Rows lie near named flat spaces through zero. A row that begins with a name and a colon came from that space; any other row is followed by the name of its block's space that it lies nearest.
suzan_gigiv: [-19  -9  -8  13  -3   5  -7  10  13  -2  -1   2   6 -27  15  11   7 -18
   7  22 -23  11   5  19 -39  -5  10]
vov_vakiv: [ -8   6  -6  11   7   3   0  14   3  10   3  15   7 -10   2   3   4   7
  -1   6  -6  21  14  14 -10  11  18]
fuzo_lorad: [ -7  -6  -7   3 -14  -9  -1  13  -4   9   1  -5  -8   7   1   2   1 -14
 -10   1  -7   4  -6 -13   9 -12  19]
vov_vakiv: [ 14   3   7 -19  14  -6   1   5  -8   1   5 -10   6  17 -13  -4  10   5
  -4 -12  11  -1   2 -11  24  -4   0]
vov_vakiv: [-17   0 -23  39  -7   1  13  29 -32  44   5 -19 -18   7  11  -6  -2 -23
   0   8   2  33 -10  -6   1 -17  12]
guz_kegir: [ -9 -23   1   8 -30  -3   0  -7   4   1  -3 -28 -14   2  13   6  -3 -29
   1   7 -13 -15 -26 -10 -12 -29 -13]
guz_kegir: [ 31 -30  44  11  29  53  42 -27 -18   3   8 -41  24  11  -2   9   2  22
  37 -23  41  24 -42  11   3 -12 -72]
guz_kegir: [ 12  32 -35 -35  15 -36   5  52 -24  -7  -3  54  34  18  -5 -40  10  13
 -34  -5  23  32  51 -33  56   9  72]
guz_kegir: [-11  -8  40 -20  -5  -2 -28 -29  20 -20  -6  26   4  -9   0  39  -5  30
   4 -19   1  -2   3   4  -7  26  22]
rir_ruk: [-21  -4 -22  -4 -50 -25 -11 -10   2 -32 -25  37  -9 -10  30 -12 -27 -19
 -14  13  -5 -20   1 -29  -2  -9  29]
suzan_gigiv: [  6   5 -31 -17 -13 -15   0  15   5 -18  -2  10 -12   4 -17 -11  -4 -22
 -23   7 -18 -27  -3 -33  29 -10  32]
vov_vakiv: [-41 -14  30  20  -2 -21 -26  29 -38  65   8 -29  -1  14  32  32  22  -8
   9 -14  16  72   8   6 -19 -15  38]
fuzo_lorad: [-10 -19  24 -25  -3 -11 -24 -11  20 -20  -4 -16  23 -15  23  12  21 -14
  11   9  -9  -7  10  17 -41 -17 -13]
vov_vakiv: [-21 -14   6   9 -21 -19 -20  -2 -12  25   0 -48 -25   8  20   7   7 -37
   5   6  -8 -10 -14  -4 -22 -32 -16]
fuzo_lorad: [-22  10 -14  -8  -6 -31 -27  19 -25  14  -4  -1 -19   5   8   4   5 -23
 -10   1   0   6  12 -26   9  -8  45]
rir_ruk: [-19 -16  -2  40 -33  15   2 -37 -18   8 -13 -29 -47  -7  21   8 -32 -28
  22   7   3 -24 -45 -10 -23 -17 -43]
suzan_gigiv: [ 31  12  25 -33  20  -7  -7 -18 -31  16  13 -39 -42  55 -56  15  -1  15
 -11 -50  27 -37 -30 -53  84   3  -3]
fuzo_lorad: [-20 -15  11  -1 -35 -27 -12  10   1  13  -5   2   9  12  29   2   3  -6
 -12  -3   0  21   6  -4  -6 -16  23]
suzan_gigiv: [ -8 -11  -8  -3 -29 -10 -11   8  24   1   6  -5 -28   6 -22  24  -2 -19
 -24   0 -40 -25 -21 -21  16  -8  38]
rir_ruk: [  7 -22  -6  15 -12  16  23  17  35   3  13 -15  14  -6  -7   2  12 -12
  -8  15 -35   3 -15  22 -16 -17 -10]
guz_kegir: [ -1  14 -14 -15   3 -17  -8  14  -3  -8  -3  21   7   0   0 -11   3   1
 -12   3   1   1  21  -9  11   6  27]
suzan_gigiv: [ 21   0  39 -10  33  24   2 -16  16   6  17 -10   7   8 -34  28  12  40
   8 -26   4   2  -7  21  11  26 -17]
vov_vakiv: [-38 -19  -4  56 -27  -3   8  26 -59  68   0 -31 -27  16  36  11 -10 -29
   9  -4  21  63 -26 -19  -2 -30  22]
rir_ruk: [-29  32 -35   2  -9 -53 -39  20 -34  34  -6 -18 -39  11  17 -25   5 -39
 -11  15  -2 -15  31 -15  -6 -13  17]
rir_ruk: [ 17  13  -3   6 -25 -19  26   0  -4   8  -8  29  25  31  21 -51 -16  34
 -17  -9  33  15  22   6  24   6 -23]
fuzo_lorad: [-25 -10   7  13   3   6 -13   1 -37  15  -5  -9 -19  -8  12  30  -6 -15
  16  -7  14  26 -17 -23  -3  -6  29]
rir_ruk: [  5  11  25   4  34  16  -6 -24 -34  18   2 -20 -18   9  -9  13  -4  19
  25 -22  35   4  -8   0   8  16 -29]
guz_kegir: [ -2 -11   4  14   1  17   0 -22   5  -2   0 -34 -15 -13   5   5  -1 -20
  20  12  -9 -23 -21  14 -32 -13 -47]
vov_vakiv: [ -4 -16  51 -40 -11  -7 -29 -39  36 -45 -12  35  28 -12  11  32  -1  36
   4 -18   4  -9  11  10 -16  23  11]
rir_ruk: [ 22 -17  51 -11  21  34  18 -25   4 -13   4  11  31   7 -12  26  -2  52
  16 -34  31  26 -16   8  17  21 -15]
suzan_gigiv: [ -7 -10 -11   2 -28 -12   1  12   5   3   0   1 -12   8  -3   4  -5 -16
 -18   1 -17  -5 -13 -21  15 -13  28]
guz_kegir: [  5  -9  -4  20   8  24  16 -10  -5   4   3 -34  -9  -8   1  -4   0 -19
  19  11  -2 -10 -23  10 -20 -16 -46]
fuzo_lorad: [-13   2  23  30 -26  -5  13  -5   7  21  -9  54  34   6  40 -12 -19  58
  -2 -11  28  59  29  40 -16  32   1]
suzan_gigiv: [  2 -12  21  14 -23  -5  17  -2 -20  27  -1  -4   6  32  16  -7 -11  20
  -4 -23  31  31 -12  -8  24  -8  -8]
rir_ruk: [ -4   3 -35   3 -50 -29  12  11  15 -17 -16  37  11   4  27 -43 -18 -10
 -28  20  -9 -10  17  -9   4 -11  13]
fuzo_lorad: [-28  17  -9   3 -19 -40 -23  18 -38  30  -9  19 -18  18  20  -4  -9  -2
 -14 -10  21  26  21 -27  21   3  53]
vov_vakiv: [-20 -11   5  12 -24  -4  -5   5   9   3  -5  26   6  -9  17  16  -8   7
  -6   1  -8  24   2   4 -11   6  33]
rir_ruk: [ 17  11  12 -27  44   5  -4  19   6  -2  15   7  27   1 -27  10  27  23
  -3 -12   2  18  23  10  15  18  21]
fuzo_lorad: [-17  25  -4  -3  15 -17 -24   4 -19   7  -8  26   0  -9  13  -3   0  12
   5   0  16  17  35   5  -9  23  23]
guz_kegir: [ -8 -20  13  -9 -16  -2 -18 -31  10 -21  -9 -34 -12 -12  17   9   1 -30
  17  11 -10 -38 -20   0 -35 -25 -39]
fuzo_lorad: [ 14  32 -11  -9  25  -3  -2  -8  -8  -6  -2  17  -4   2 -14 -21  -5  21
   0  -3  15 -16  23   4  14  26 -13]
vov_vakiv: [ 21  -2  -2  -7  -1  15  16 -29  -6 -27  -8  -8 -10   4  -8 -14 -18  -1
   8  -4  15 -36 -24 -18  17  -5 -40]
guz_kegir: [-12  11  -2 -27 -15 -34 -29   6  10 -14  -8  33   3   1   4   3   1   5
 -21  -3  -7  -6  27 -13  10  11  48]
suzan_gigiv: [-13   8 -38  -4  -2  -5 -13  11  23 -30  -7  18  -2 -38   4  -7   4 -33
  -4  37 -38 -25  17   7 -34  -2  19]
suzan_gigiv: [-31 -24   8  27  -7  10  -7  13   5  19   3 -14   6 -24  25  28  11 -20
  15  16 -19  35  -6  24 -49 -13  12]
[  5 -14  29 -38  21  13 -16 -35  -2 -52 -14   4  21 -24  11  18   3   2
  27  -5  20 -14  -4  -8 -17   0 -15]
guz_kegir
[  1  17  21 -10  23   1 -14 -24   2 -14  -9  23  22 -14  16  -7   0  33
  19  -3  24   5  32  31 -26  29 -26]
fuzo_lorad
[  1  12 -32  19 -24   0  15 -17 -11 -16 -18  20 -17  -5  16 -34 -33  -8
   0  14  10 -25  -5 -12   2   1 -23]
rir_ruk
[ -2   5 -12  32  18  33  19   6 -13  12   4  14 -10 -15 -13  13 -13  10
  10   1   1  24 -13   3   3  19  12]
fuzo_lorad
[-16  34 -12 -10   8 -33 -28  14   1   5  -6  41  13  -8  17 -19   7  18
 -10   9   4  14  59  21 -15  28  27]
fuzo_lorad
[ -5   1 -34  19 -64 -37  19  17  14  10 -11  19   9  20  37 -56 -15 -12
 -32  20  -8  -2  16   2   0 -22  -7]
rir_ruk
[ 20 -22 -29  13 -22  18  45  35  63 -15  14  10  39 -12 -10 -22  13 -11
 -26  31 -54   1  -4  30 -13 -19  -3]
rir_ruk
[  4 -19   6  10 -22   5  16  -3 -12  11   1 -18 -13  21  -2   6 -11  -7
  -4 -13   7   1 -34 -25  25 -19  -3]
fuzo_lorad
[-13  13 -30  34  17 -11  13  71 -43  75  21 -24  -7  22  -4 -10  22 -20
 -13   3   2  65  13  -4  20 -16  44]
vov_vakiv
[  2   9   6 -12  21   0 -19 -16  16 -10   2 -19  -2 -15  -3   0  14  -5
  14  12 -11 -29  13  26 -33   5 -36]
vov_vakiv
[  2 -11  -9  -8 -32 -12  -2 -12  17 -17  -6 -10 -15   5   0  -7  -8 -23
 -12   7 -18 -40 -17 -16   3 -19 -10]
vov_vakiv
[ -3 -16  -8  16 -19   6  19  16  -8  12   2  -3  -2   8   2   3  -6 -11
  -8  -2  -3  19 -21 -17  16 -16  19]
guz_kegir
[ 18  -8   7  13  14  24  38  18 -21  17   9   7  22  18 -10  -2  -2  25
  -1 -20  26  47 -13  -9  37   2  10]
guz_kegir
[-13  -7  -2 -17 -22 -20 -12  11   2 -14  -8  29   5   1   6  12  -4  -2
 -17  -5  -4   9   4 -27  17  -1  56]
guz_kegir
[  4  -7  28  -3 -18  -7   6 -16  -7   3  -7  15  16  21  17  -5 -11  31
  -1 -22  31  19   0  -2  15   5  -8]
rir_ruk
[ 14  16  16 -38  31   2 -26 -27  49 -44   1  16  21 -28 -15   4  17  22
   8  10 -20 -42  33  41 -35  30 -27]
vov_vakiv
[  5  17  -9   8  32  13   4   6  -4   7   6  -2   3 -11  -8  -7   8   6
  11   8   2   6  14  20 -12  13 -15]
vov_vakiv
[-23  -7  17  11   3 -10 -28   2 -19  41   9 -52 -31   8   4  28  15 -25
  12  -4  -6   4 -11   2 -19 -16  -4]
rir_ruk
[ 16   9 -15  12  16   8  24  16 -15  17   7 -14   6  11  -6 -26   5  -1
   1   3  12  11   2   5  12  -7 -22]
guz_kegir
[ 5 -4  8 -4  0  1  5  2  6  0  2  4 12  4  0  1  3 10 -3 -5  2  8  2  4
  4  2  1]
rir_ruk
[-10  27 -43   5  -3 -22  -7  32  -1   9   0  26 -11  -5  -6 -19   0 -12
 -22  17 -19   0  28  -6   8   9  43]
guz_kegir
[  7   5   8 -10  12   0  -1  -5  -1  -4   0   2   9   2  -2  -4   4  11
   4  -5  10   0   8   5   2   7  -9]
guz_kegir
[ 11  -7 -31   1 -38  -8  16  -3  11 -16  -5 -11 -24  11  -8 -23 -17 -32
 -20  12 -20 -47 -27 -30  22 -27 -11]
vov_vakiv
[  3  -3  18   6  19  23   4  -5  27  -5   7  11  25 -20  -1  13  10  24
  13   4  -9  16  11  42 -31  20 -15]
suzan_gigiv

Each name stands for a flat space through zero: a line, a plane or more. A row that begins with a name and a colon came from that space; any other row is followed by the name of the space it lies nearest, among the names in its block.
kedaz_vid: [ 10  -6  17  -2  35   4  -4 -16 -19 -36  14  -9  -6 -20   4 -23   7 -25
 -32 -21  11  -6   9  21 -25  12  20]
gamod_darug: [-11   4 -13   1 -20   1  14   6  -2  12  -2   3   3  10  -9   2  -6   0
   3  16 -12   5  -2   1 -12 -19  -4]
remuz_rov: [ 35  -5 -16 -12  -3  -4  37   5 -20  20  -7   9 -15  25  20  10 -23  10
 -20 -18  59  -2  -9  36 -20   8   2]
zase_lopi: [-16   7  -9  16   3  12   5  -7  15   6  -8   2  15   3  -8  23  -3  16
 -16   9  -9   6  -3  -5   7   7   6]
remuz_rov: [ 29   2   8  -7   2  -5  -9  20   2  22  13   8  21  18   1  35 -39  18
  -6 -31  48  22  -6  29  -1  14  19]
kedaz_vid: [-12 -11  29  -7  19  -3 -40  -9  12 -21   8 -11   1 -33  -1 -21  23  -8
  22  -8 -10   7  18 -11  19  28  16]
remuz_rov: [  8 -18  33 -22  14  -6 -29   3  -7   3  11   8  -3 -38  13 -16  -1 -22
  27 -21  23   3   5  -2  13  11  25]
remuz_rov: [ 30   2  15  -8   4 -17  -7  22  16  28   1  -2  12  -3  10  17 -23  24
  29 -27  38  27   9  19  35  23  27]
kedaz_vid: [  8  13  16   5  -3   3 -28  16  21 -17   6 -10  10   7 -17  18 -14   4
   8  -9   5  -6  -2  -7   0   4  -4]
remuz_rov: [-25  29 -24  27 -22  -8  54 -13  31 -18 -31 -34 -13   1 -26 -30  37   4
  22  49 -63  14  27 -10   4 -13   5]
zase_lopi: [-27  -7 -11  -1 -20  10   0  -6  13  12 -13   4  -3   3  -6   8   8  14
  11  20  -2   2   0 -11   0  13  -5]
kal_purez: [ -9  25 -12  22 -20  12  27   9  38  21 -39   1   0  -8  -4  30  -9  16
  19  25  -9 -19 -11 -33  35 -16  -1]
kal_purez: [ 17   1  -5   9  36 -28 -23   2 -31   8  39   6  33  17  16  -8   8  10
 -20 -21 -56  29   1   3  38 -25 -22]
zase_lopi: [ -4   6  -3  14  28  -1  27 -12   3 -11 -25 -16 -22 -42  24 -37  26  -1
  -1   7 -21 -23  19  -6  39   2   9]
mabil_tezu: [ 29  11 -11  13  22  -4  24  -2   3   1 -19  -4 -11   5  25   6   1  18
 -17 -12  14 -19  -5   1  32   7 -11]
mabil_tezu: [-61 -12  -3  -2 -30  25 -22  -4   7  17   5  18  20 -11 -27  18  -5  -5
   5  32 -24   9  -7 -20 -24  -9   6]
kal_purez: [  3 -41  -6 -28  13   0  -6 -29 -47 -10  13  16 -29  12  26 -29  26 -16
 -26 -12  29 -10  -7  14 -37  24 -22]
gamod_darug: [ 56  10  37   2  36 -13 -28  -7   5 -15   7  16  10  -4  12  25   1 -32
   6 -37   7  -9 -32 -43  35 -12  -3]
remuz_rov: [ -6  22  -9  15 -21 -18  18  -8  30 -27 -10 -31  -6  22 -30 -18  34   3
  30  29 -50  23  20 -12  -1  -1  -9]
kedaz_vid: [  7   2 -23   4  -6 -10  18 -11  -4   3   9  -4  12  49 -12  14   3  22
 -22   1   0  37   2  26 -24  14  -6]
kedaz_vid: [ -9 -19  19  -9  29  11 -11 -19 -19 -16   6   6  -9 -41  13 -24  11 -28
 -16 -11  10 -14   3   2  -9  10  22]
mabil_tezu: [ 10  -3  -9 -10 -12  -9   2  19 -23  10  19   2   4  21   0  -6 -20   3
  -6  -8   8   9   2  28 -21 -16  -8]
zase_lopi: [-23  11  19  23  33  18  -6 -36   6 -35   6   3  23 -33 -24   4  19 -41
 -34   8 -46   5  -7 -28 -13 -15  31]
gamod_darug: [ 15  23  10  18  10  -7  -5  18  36   9  -9 -14  20  -5  -3  26 -16  29
  16 -12   2  14   9   0  46  13  19]
zase_lopi: [ -1 -29  -9 -20   1  -1   3  -5  -5  22 -12   1 -22  -2  30 -10   7  32
   7 -10  52   3  13  26  10  54   4]
kedaz_vid: [ 24  21   1   7  -4  -2  29  12   3   4 -12   1  -3  -3  -1   7 -20 -15
   1  -2   7 -13 -10  -2   1 -31   8]
gamod_darug: [ 20  -4  39   2  41   4 -58 -22  -3 -36  22  17  15 -11   1  18  14 -38
 -15 -28 -12 -17 -30 -48  11  -3 -12]
kal_purez: [  1  -7   3 -14 -10   0  16   9 -24  15   0  14 -12 -22   9 -20 -11 -30
  10   4   5 -14  -6   1 -12 -35   8]
kedaz_vid: [ 34  41 -15  21  -6 -26  55  21  11  -5 -11 -30  -1  16  -9 -15  -8   6
  10   5 -26  13  18  21  13 -34   7]
zase_lopi: [  6  47  -5  23 -37 -13  28  29  26   2 -18 -10   3   2 -26  -1  -7 -21
  46  36 -68 -16  -9 -46  23 -81 -20]
remuz_rov: [-29   5  -7  11  -1  21  13   1   3  10   1   1  21 -13 -15  15 -23   7
 -29   8   3  12   7  24 -22  -1  34]
kedaz_vid: [-21 -27   5 -13  14  14 -30  -7 -23 -11   7   7 -18 -24  21 -25  14  -7
 -12  -3   5 -35   1  -5  -3  12 -19]
kal_purez: [ 39   1  21  -8  10   5  -6   4  -5  17  -8  35  -2 -11  20  34 -22 -31
   4 -23  35 -32 -44 -39  18 -26  -3]
remuz_rov: [ 30  18 -13   6 -11 -19  40   3   9   1 -18 -11 -16  21   3  -6   7   3
  17   6  -2   2   1  -1  11 -11 -10]
mabil_tezu: [-36  -3 -14  14   3  12   1 -12  21   7 -14  -9   6  -9  -1   5  15  35
  -6  17 -13  10  17   2  21  33   7]
kedaz_vid: [ -2  15 -22   9 -19 -14  31  16   6  21 -15 -10  -6   6   4 -14   3  18
  24  20 -29   4  11   0  27 -23 -11]
remuz_rov: [-19 -13  10 -16 -18 -13 -15 -17  15 -33  15 -29  -5  15 -35 -29  31  -2
  27   9  -2  50  35  26 -45  47  20]
gamod_darug: [-24  15 -25  29   7  20   2 -10 -17 -16   8  10  18  19 -11  16   1  -5
 -58  20 -58 -27 -23 -23 -16 -46 -40]
gamod_darug: [ 34  -4   0   0  29 -10  -2  -5  -4 -11  -5  -8 -16   8  30  -6  12  18
 -11 -25  24 -15   2   7  28  29 -17]
mabil_tezu: [ 17  -8  30  -5  24  16 -30 -17   8  -8   1  22   9 -13   4  37  -7 -22
 -13 -25  38 -12 -30 -27   0  18  14]
kal_purez: [ 22 -21  10 -28   0  -1   1  -2 -41   4  17  24 -13   0  12 -10 -14 -39
 -11 -19  38  -9 -19  13 -42 -16   3]
mabil_tezu: [-34   1  -1  -2 -26  -3   6   1  13  -2   0 -15   1 -11 -26 -24  12  -5
  30  28 -29  25  24   6 -16  -3  18]
kal_purez: [ 27  19  32  10  23   5 -23   8  22 -26  -1  -8   8 -17  -5  20 -15 -13
  -1 -24  15 -20  -8 -16  15   3  13]
gamod_darug: [-17  -6 -18   2   3   7  31  -4  -7   0 -14 -15 -19 -14  11 -28   6  16
 -15   9  12  -6  25  34  -9  19  13]
kal_purez: [ 12   1   7  -4  -7  -7 -14   8   7  24   8  16  22  14  -4  32 -16   5
  13 -10   8  22 -15 -10  12  -4   4]
zase_lopi: [ 22   4  18  -3   3 -10   9  -8  20  22  -5  13  20  -3  -7  31 -10  -8
  20 -13  25  41  -9  -4  12  11  45]
mabil_tezu: [  3  -9  -2  -6   7  20  -8   9 -26   2  20  13  12  12   0  23 -40   2
 -51 -22  45  -9 -12  38 -46   3   7]
mabil_tezu: [ -1  11 -20  16   7   1  26   0  -2  -6 -16 -12 -14   0  13 -15   9  14
 -15  10 -17 -23   7   2  15  -9 -18]
zase_lopi: [ -4   6 -17  26  41  15  26 -14   6   3 -21  -9   3 -18  25   8   1  37
 -49  -8  11 -10  12  21  33  31  17]
gamod_darug: [ -8   0 -24  15  13   2   9 -12   4 -11 -14 -16 -14  14  15  -9  24  36
 -20   7 -11 -13  11   4  20  27 -28]
zase_lopi: [  3   2  10  -5  -1  -1 -23   6 -20 -27  26   0   4   8 -15 -12  -3 -30
  -9  -4 -21 -11  -7  -4 -32 -30 -18]
gamod_darug: [-34  -7 -15  -1 -13  16  27 -16 -22  -4  -3   8 -10 -12  -9 -22   8 -27
 -20  28 -21 -10  -1   2 -43 -27   4]
gamod_darug: [-26 -10  25 -19 -28  11 -54  16 -11   4  41  23  33   0 -38  20 -30 -34
  11   1  -9  18 -16  -8 -49 -31   9]
kal_purez: [ 43  25  16  16  26   9   7   7   2 -17 -11   8  -2 -11  11  25 -22 -25
 -23 -22  14 -48 -31 -27  15 -33  -7]
zase_lopi: [-24  11   0  15  -7  13  -2 -11  16  -4  -3   5  19   0 -25  22   2  -9
  -7  19 -29   7 -10 -24  -9 -14   6]
mabil_tezu: [ 41  18  11  17  54  -7  25 -18  -3 -71 -16 -42 -42 -22  22 -52  34 -16
 -27 -20   1 -45  22  11  11  17  -4]
mabil_tezu: [ 24  -8   8  -6  18  -8 -17  -2   1  10   7   7   9  11  15  20  -5  17
  -4 -27  30  13  -6   6  19  28   2]
kedaz_vid: [-11   7   5   2 -23   0 -18  15  29  20  -8   4  12   0 -11  24  -7  14
  38  11  -8   7  -5 -26  27  -1  -4]
kal_purez: [-13 -14   6 -13 -10  -9 -19   3   3  27   6  11  10  -8   2   1   5   5
  32   3  -6  26   3  -9  20   6   8]
remuz_rov: [-16  -4  14   1   7  13 -42  -1  -5 -13  23  10  22  -1 -15  16  -7 -12
 -17  -5 -14  -3 -12 -13 -15  -7  -7]
[ 33   5  -9   7  21  -2  16  -3 -28  12  -1  26  -2   8  29  12  -7 -15
 -29 -13  -6 -31 -35 -23  19 -42 -29]
kal_purez
[-39 -35  14 -13  23  27 -43 -15 -29  -2  10  24  -8 -50  24 -20  12 -22
 -18  -1  -5 -40  -9 -22   3   1  -8]
remuz_rov
[ 23  18   9   5  -4  -9  21  13  15  17 -10   1   8  -9  -3  13 -19  -7
  20  -5   7  11  -3  -3  18 -18  26]
gamod_darug
[-22  -8  11  -4   0   2 -20 -10  11 -11   5  -8   4 -12 -13  -9  16  -2
  13   6 -11  17  14  -2  -4  20  14]
mabil_tezu
[-21 -29  17 -17   6  32 -24 -14 -16  15  -3  39  -4 -35  15  19 -11 -28
 -15  -5  36 -32 -31 -25 -14   2   9]
kedaz_vid
[ 25  13   8   0  -5 -17   9  -7  -1 -28  -4  -6 -19   7  -5 -22  25 -38
  24   8 -32 -15 -10 -35   0 -34 -24]
remuz_rov
[  3 -10  16 -12   9  24 -13   2 -14  -8  22   9  17   1 -14  28 -44  -9
 -47 -29  68   7  -6  48 -64  23  40]
mabil_tezu
[ 11  -8 -25  -4  -5  -4  10  -8 -20  -2   8   3  -6  48   5   5   5  16
 -28  -3  11   4  -8  18 -26   9 -32]
kedaz_vid
[-20  -3  24  -4  -4  12 -48   7   0  -8  29  12  30  -9 -26  19 -18 -21
  -2  -4 -13   8 -10 -12 -22 -14   9]
gamod_darug
[ 22 -12   5 -15  -7  -5 -23  10  -1  49  12  36  28  26   9  56 -32  16
   7 -25  42  27 -30  -4  14   8   2]
mabil_tezu
[  4   1  13  -3   7  10   3   4 -12   5   8  12  10 -19  -3   9 -25 -23
 -16 -11  18  -2  -9  10 -19 -18  27]
remuz_rov
[ 57   9  19  -3  27  -7   0  -6 -14 -48  12 -11 -15  19   2  -4  -3 -28
 -28 -36  34 -20 -11  13 -32   4  -7]
kedaz_vid
[ 15   3  -5  -2  -7   4  15   6  -8   9  -9  13 -10   5   9  10 -14 -10
  -4  -1  17 -24 -20  -9  -5 -21 -12]
kedaz_vid
[-41 -22 -11  -1   4  20 -12 -22   0  -3  -6   1  -6  -7   4  -4  21  18
 -19  13   2  -5   7   2  -8  37  -5]
zase_lopi
[-28 -12 -16 -10 -21   7  17  11 -10  12   0 -10  -9  -6  -3 -22 -10  16
  -2  13  16   7  25  44 -30  12  15]
gamod_darug
[ -3   8 -27  11 -11   3  28   3   7  13  -9  -7   5  28  -4  18 -12  34
 -20   7  12  12   5  26  -8  13  -1]
remuz_rov
[-16 -31  -1 -26 -13   6   0 -12 -12   4 -10   5 -32 -13  14 -27  18  -6
  16   8  30 -12   6   4 -18  27  -2]
zase_lopi
[ 17   9  10   5  18  -7   3  -8   1 -27  12 -15   8   6 -12  -4   2  -8
 -17 -15   3  18  10  21 -18  11  19]
kedaz_vid
[ 60  -2  23  -5  42 -18 -36   2 -30  17  31  40  29  12  29  36 -18 -22
 -17 -49   4  -1 -46 -31  39 -32 -20]
kal_purez
[ -9  19  -6   9 -36 -19  -5  19  41  28 -12  -6  16  15 -18  17   6  25
  62  25 -42  29   5 -33  48 -12 -11]
zase_lopi
[  5 -11   5  -6   9  10  -7 -16 -11  -6   9  14   6  10  -3  19  -6 -11
 -28 -13  27   4 -16   6 -30  13   7]
kedaz_vid
[ 12  -3  21  -9  12   3   1   7 -10  12   3  13   4 -34   9   0 -21 -25
   3 -17  24  -4  -5   5   1 -14  33]
remuz_rov
[ 39   9   0  -6  -3 -19  30  14   7  21 -12  -4  -7   7  12   4 -16  10
  20 -16  37  15   5  21  16   6  20]
remuz_rov
[-18  -8  -8 -12 -32  -5  27  -7   7  16 -17  -1 -16  -5  -8 -18  15  -7
  36  26  -1  17  10  -1 -12   2  14]
gamod_darug
[ 47   8  12  -2  17  -7   2   2 -18 -15   0  12 -16   4  19   0  -3 -33
  -6 -20   8 -38 -29 -25   7 -33 -25]
mabil_tezu
[ -5 -32   3 -26  -3   4   1 -14 -13   7  -7   8 -27 -12  18 -19  13  -4
   9  -4  44  -3   5  14 -16  36  10]
zase_lopi
[ -5  -3 -24   4  -1   4  -1   2 -19 -15  16 -10   0  39  -3  -2  -3  24
 -41  -1  -1  -3   5  31 -32   9 -30]
kedaz_vid
[-15 -15  25 -10   4  -3 -55 -16  -4 -24  17  11  -1 -15  -6 -16  35 -35
  26   6 -44 -12 -12 -55   9 -12 -28]
mabil_tezu
[ 37  16  -4   3   0 -32  20   4   8 -13  -5 -23 -14  24   3 -21  19   6
  25  -4 -14  13  13   3  20  -1 -14]
kedaz_vid
